Here is a tiny trained network, its code and every weight. The questions are about switching its units off for an input and a target symbol, where a switched-off unit gives its printed mean instead of its output.

import numpy as np


def w(rows, s, z=0):
    codes = np.array(rows[::2]) - 128.0
    scale = np.full(codes.shape[1], s)
    scale[-1] = z or s
    return codes * scale


def f(y):
    return np.maximum(y, 0)


def softmax(a):
    e = np.exp(a - a.max(-1, keepdims=True))
    return e / e.sum(-1, keepdims=True)


def log_softmax(a):
    a = a - a.max(-1, keepdims=True)
    return a - np.log(np.exp(a).sum(-1, keepdims=True))


def net(x, mask):
    ids = ['ΔΛΣΨβεζηθμω'.index(c) for c in x.split()]
    T = len(ids)
    res = E[ids] + P[:T]
    q, k, v = (res @ M[0].T for M in (Q, K, V))
    z = softmax(np.where(np.tri(T) > 0, q @ k.T / 4**0.5, -1e9)) @ v
    res = res + np.where(mask[0], z, O[0][:, -1]) @ O[0][:, :-1]
    y = f(res @ A[0][:, :-1].T + A[0][:, -1])
    res = res + np.where(mask[1:17], y, B[0][:, -1]) @ B[0][:, :-1]
    return log_softmax(res[-1] @ U[:, :-1].T + U[:, -1])


Q, K, V, O, A, B = {}, {}, {}, {}, {}, {}
E = w([
[21,122,75,191],'Δ',
[108,167,151,72],'Λ',
[155,124,72,165],'Σ',
[42,124,199,52],'Ψ',
[174,236,109,96],'β',
[128,54,55,148],'ε',
[120,119,119,189],'ζ',
[163,248,142,119],'η',
[38,40,151,112],'θ',
[95,120,169,110],'μ',
[197,250,89,162],'ω',
],0.016)
P = w([
[250,126,216,101],'0',
[141,101,70,54],'1',
[94,199,122,166],'2',
[142,107,64,54],'3',
[103,214,83,216],'4',
[125,109,73,33],'5',
[94,214,99,194],'6',
[125,110,74,34],'7',
[96,215,80,224],'8',
[123,111,81,40],'9',
[80,209,101,197],'10',
],0.012)
Q[0] = w([
[183,133,88,142],'h0',
[11,205,56,197],'h0',
[56,124,149,215],'h0',
[47,190,139,129],'h0',
],0.012)
K[0] = w([
[136,143,82,131],'h0',
[232,105,253,189],'h0',
[134,95,199,197],'h0',
[170,130,241,145],'h0',
],0.018)
V[0] = w([
[28,92,179,130],'h0',
[108,166,162,71],'h0',
[150,190,178,255],'h0',
[147,151,158,87],'h0',
],0.024)
O[0] = w([
[180,91,179,163,2],'h0',
[97,130,192,102,195],'h0',
[89,153,108,252,72],'h0',
[79,129,137,119,234],'h0',
],0.026,0.0097)
A[0] = w([
[134,118,72,42,106],'n0',
[77,79,89,103,185],'n1',
[83,170,180,179,111],'n2',
[135,154,236,207,85],'n3',
[149,151,109,202,97],'n4',
[125,44,96,110,60],'n5',
[92,142,62,59,161],'n6',
[119,112,93,195,96],'n7',
[70,107,103,108,88],'n8',
[167,130,221,183,47],'n9',
[103,28,88,123,2],'n10',
[111,27,104,86,163],'n11',
[82,2,97,121,152],'n12',
[84,63,157,147,139],'n13',
[108,137,176,64,144],'n14',
[65,126,142,131,153],'n15',
],0.0098,0.0078)
B[0] = w([
[33,149,169,169,236],'n0',
[199,133,116,135,199],'n1',
[141,59,178,133,195],'n2',
[111,207,67,193,152],'n3',
[131,98,128,62,172],'n4',
[165,188,111,158,155],'n5',
[164,74,118,141,255],'n6',
[122,168,118,109,179],'n7',
[103,144,169,135,195],'n8',
[142,96,104,118,144],'n9',
[109,255,147,109,136],'n10',
[96,70,99,163,200],'n11',
[168,162,86,67,157],'n12',
[85,151,117,116,151],'n13',
[186,158,110,140,247],'n14',
[164,132,132,91,197],'n15',
],0.017,0.038)
U = w([
[107,84,87,90,113],'Δ',
[175,57,148,238,206],'Λ',
[127,55,95,246,131],'Σ',
[158,144,154,126,44],'Ψ',
[78,119,157,181,123],'β',
[169,163,90,254,63],'ε',
[151,70,63,157,253],'ζ',
[123,213,169,211,148],'η',
[181,195,106,178,93],'θ',
[234,77,104,246,95],'μ',
[57,192,101,126,161],'ω',
],0.0066,0.0039)

Each question gives the input, a string of symbols that net reads in full, and the target symbol t.
The units are the heads (4 rows each of Q, K, V and O) and the neurons (one row each of A and B). Each row of codes is followed by its name. A weight is (code - 128) times the scale printed after its matrix; where a second scale follows, it is the last column's (O, A, B and U).
mask holds one flag per unit, heads first, then neurons. A switched-off unit (its flag False) gives its mean, the last column of its rows in O or B, instead of its output. The means were averaged over made-up inputs and are rounded, as every weight is.
A unit's drop is (log p(t) with every unit on - log p(t) with that unit switched off) / (log p(t) with every unit on - log p(t) with every unit switched off).
The circuit of an input: a set's keep is (log p(t) with only the set's units on - log p(t) with every unit switched off) / (log p(t) with every unit on - log p(t) with every unit switched off). Starting from the 12 units with the biggest drops (on a tie, the unit counted first), units are removed one at a time, each time the one whose removal leaves the highest keep (on an exact tie, the one counted first), for as long as the keep stays at least 0.8.
units of the circuit, in order: the units of the circuit, biggest drop first
most important unit: the unit with the biggest drop
k most important neurons: the k neurons with the biggest drops, biggest first
input ζ η Λ ζ ε ω η, target ω: most important unit => n4
input μ ζ Λ β η Λ Ψ θ θ, target η: units of the circuit, in order => [h0; n6]
input Σ ω μ Δ θ, target ζ: units of the circuit, in order => [n0; n14; h0; n4]
input ε θ Δ η ζ Λ β, target Σ: 3 most important neurons => [n6; n14; n7]
input Σ μ β η Ψ, target ζ: 3 most important neurons => [n0; n14; n6]
input ζ Δ Λ, target ω: 3 most important neurons => [n6; n7; n4]
input μ β β ζ β η Ψ ω, target ω: 2 most important neurons => [n0; n2]
input Δ Δ ω β ω Σ Λ ζ ζ Σ Δ, target ε: 2 most important neurons => [n3; n0]
input μ θ θ ζ β, target η: units of the circuit, in order => [n6; h0]
input θ Λ Σ Σ Δ ζ β η, target η: units of the circuit, in order => [n0; n4; n14; h0]
input μ Λ Δ ζ Λ Σ Δ Ψ β Δ Λ, target η: units of the circuit, in order => [n6; h0]
input Δ θ ω Ψ Δ Ψ Λ Ψ ζ, target ε: units of the circuit, in order => [n3; h0]
input Λ ω ε θ, target θ: 4 most important neurons => [n10; n5; n12; n2]
input Δ Σ ω ζ Δ Ψ β, target ε: units of the circuit, in order => [h0]
input θ Σ ζ θ ε β, target β: units of the circuit, in order => [n0; n6; h0]
input ζ ζ ω, target ω: 2 most important neurons => [n4; n6]
input ζ μ Δ β θ, target ω: units of the circuit, in order => [n6; n7; h0; n4]
input ζ ζ μ ω Ψ, target ω: units of the circuit, in order => [h0; n7; n4; n14]
input Δ θ Δ θ η, target ε: 3 most important neurons => [n3; n6; n0]
input ζ Σ θ ζ θ ε Σ, target ω: 4 most important neurons => [n6; n7; n4; n14]
input μ β ω Δ η Σ, target Σ: most important unit => n0
input β Δ Λ, target Λ: 2 most important neurons => [n6; n2]
input Δ ω Λ ε ε Ψ Ψ ζ μ, target ε: units of the circuit, in order => [n3; h0]
input μ Λ η Σ η μ Δ Ψ β μ Ψ, target η: 2 most important neurons => [n6; n3]
input ζ θ θ Δ β ζ θ θ Λ β β, target ω: 4 most important neurons => [n6; n4; n7; n14]
input Δ Σ Ψ ε Ψ Λ μ Λ Σ, target ε: 3 most important neurons => [n3; n6; n7]
input ω β Λ Λ Ψ Λ β, target Δ: 3 most important neurons => [n2; n4; n0]
